Each row has a class, written after it.
[ 10  13  -8  13 -20 -32  20  -2  -1  14 -20 -21 -28  20  -6  -3  -9  15
  11  -3  27   1   3   0  -5  -7   3  -5  28  -4  -4  -9  -5  15 -40   5
  16 -17   9   4 -31  16  15   1   0 -17  -2   7 -22   9  42 -28  -9   4
  -4  -3  -2 -28  26  -4 -10  -8   5  -2 -11  -3 -23  -4 -23   0  10  -1
 -26 -11] -> damek
[  6  25 -16  14  -8   8  18   7  13   4  -3  -4 -16   6  -1 -12  14  -8
   4   3   4   3   2  10   5   6  14 -12  33  10   8   2  -9  -1 -74  -3
  19  -9  -2  46  -3   4  11   6  -9  -2   4   3  -3  13 -34 -20  -1  -4
   0   5  -2  25   6 -19   4   4   0   0   7  -5 -20 -16  71  23   8  25
  -8 -28] -> totep
[ 25 -13 -24  -6 -14  11  13  39   9  -7   1  -2   9  13 -12  -4 -12  11
  16   4  29   4 -25   5 -20   8  -7   7  -6  16  30  -2  10 -10 -80  31
   5  -8  16 -30 -16  -1  -1  -1  -5   2 -18   3  -4  -9 -41  -2   2   6
   8   6   1  11  20 -20  -3  11  -8  -1  16   1  10   1 -85   2  28  -1
 -49 -10] -> damek
[  1 -11   1  10  -5   1  36 -11  -4   9 -17 -12 -20 -12 -10 -10   4  12
   1   8  16   8   3  30 -10  -1   2   2   7  -4 -19 -21 -17   1 -26   2
   7  -9   4  -6  14  20   1  -2  -1 -12  -3  10   0 -18  -1   1   3 -47
   8  -2   3 -24  -9  -1 -10  -1  -6  13  13  -3 -14  -8 -37  -5  12   6
   0  -3] -> totep
[ 25  -4   6  34   3   5  19 -20  -8   8 -14  -9 -10  14   8  -5   4  -1
   6  10  10 -11  18  19   3  10 -10   6  33  -5  27 -15   5  22 -40  24
  13 -17  -2  14 -27   2 -17   1   4  -4 -10   0 -12   4 -11 -13  -4  -7
 -43  15  -4 -33  18 -19  22   3   0  -3 -22  -3  23  -7  -2  -4   9   4
 -42  -9] -> damek
[  6  12  -8  25 -32 -11  45  37   1 -16 -10 -14 -25  23 -15  31 -24  34
   9  -4  29  -8  14  13  -5 -85  26  -8   1   6  -4   3   6   2 -56  24
  24 -13  12   4 -30 -16  11  10  -6 -17 -12  -6  -3   0  15   7  -7   6
   5  -1  -4  -2  12 -44  -2   6  -7   2  10 -11   5  -4 -37 -39  16 -10
 -44 -12] -> damek
[ 21  27 -28  28  -4 -10  26  56  18  12   3  -6 -17  19 -17   7  -1  -2
  13  12  12   8  -6   1  -2  -7 -28  -9  52   0   8  -6  -4   5 -85  -3
  20   7   5   0 -10  -4  33  11 -13  11   0   6   3  10 -38  -3  -1  14
  18   5   4  14  25 -22 -21   4 -12   2  19   5 -14  -1 -85   4   0  -3
 -34 -22] -> totep
[  5  34   3  32  -1 -29  22  17  18  11   2 -14 -28  15 -15 -17 -23   3
   2   2  -7   3  -5  -6  -3  10 -16 -10  48   2  15  -2 -16   8 -85 -10
  37  -8   4  10 -12  -3  32 -14  -6  -3  -7   2   1  13   5  -7  12  11
   9   1   0 -25  34 -30  -7  34 -15   0 -21   0 -23 -18   0   1   3  -3
 -23   0] -> totep
[-12  27   4  25  -1 -37  27  20  17  17 -16 -18 -36  10 -33   7  -2  -7
  16  -1  29   1  -8   5 -40  13  36   7 -12   5   6   4   2   4 -32   6
  22   1  12  19   2   9  13   6  -7 -17 -14  -2   6   4  28  -9  -7   5
 -15 -20  -7 -29   5 -35  -2  -8 -40  -4  10   6 -16 -31  85 -13  13   0
  -4 -32] -> damek
[  7  -1   2  10 -21 -19  31  49   1   1 -25  25 -13  10 -32   4 -13   1
  32  11  14  10  -8   7   2   1  30   4 -19  11  -6  -6  12  28 -40  34
  16  -1  18 -10 -40 -12  -6 -20  13  -2 -18  -1  -9  -6 -12 -12   1   1
  -4  -8 -12 -23  16 -46  17   2  -5  -7  -5  -9  -5 -11 -17   7  23   2
 -31  -8] -> damek
[ 31  -1  -5  18  -4   8  17 -23   1   1  -4  -6 -21  20   8  -7  -1  -8
  13  10  -2   1  13  -2   6   9 -39  -2  45  -3  15 -16  -2  25 -46   2
  16  -3   6  -1 -12  -1  15  -1  17  -4  -4   6  -3  -3 -26  -7  -2  -6
  -1  16  -9 -13  45  -7  16  16  20   4 -20   7  -3  -1 -44   6  -2  -5
 -38  -3] -> totep
[  4  -3 -11  30  -4  -7  14  33  18 -11  -2   4 -16  13 -15   3   5   8
   8  12  13   3 -13  -7 -13   9  -2 -11   8   1   4  -9   4   2 -70  21
   4 -17  -6  11  -3   4   6   9  -7   2  -4   2  -4  -6  -2   1  -3   5
  10  -3   2   4   9 -16  -1   0 -27   1  19  -5 -13  10 -85 -34  12  -4
 -22 -11] -> damek
[  7  13  11  47   2  -5  14 -24  -4  13 -17   4 -32  11   4  -5  -5  -5
  12  -4 -16  -4   7  11   8  12  10   2  41  -7  -3  -1   1  14 -30   6
  19   0   7  32 -14  -5   9 -12  -3 -16 -10   3  -3  17   6 -34  -5 -21
 -11   5  -5 -40  14 -29   6   8  -1  51 -11  10  -8 -26  85 -24   5 -40
 -26   2] -> totep
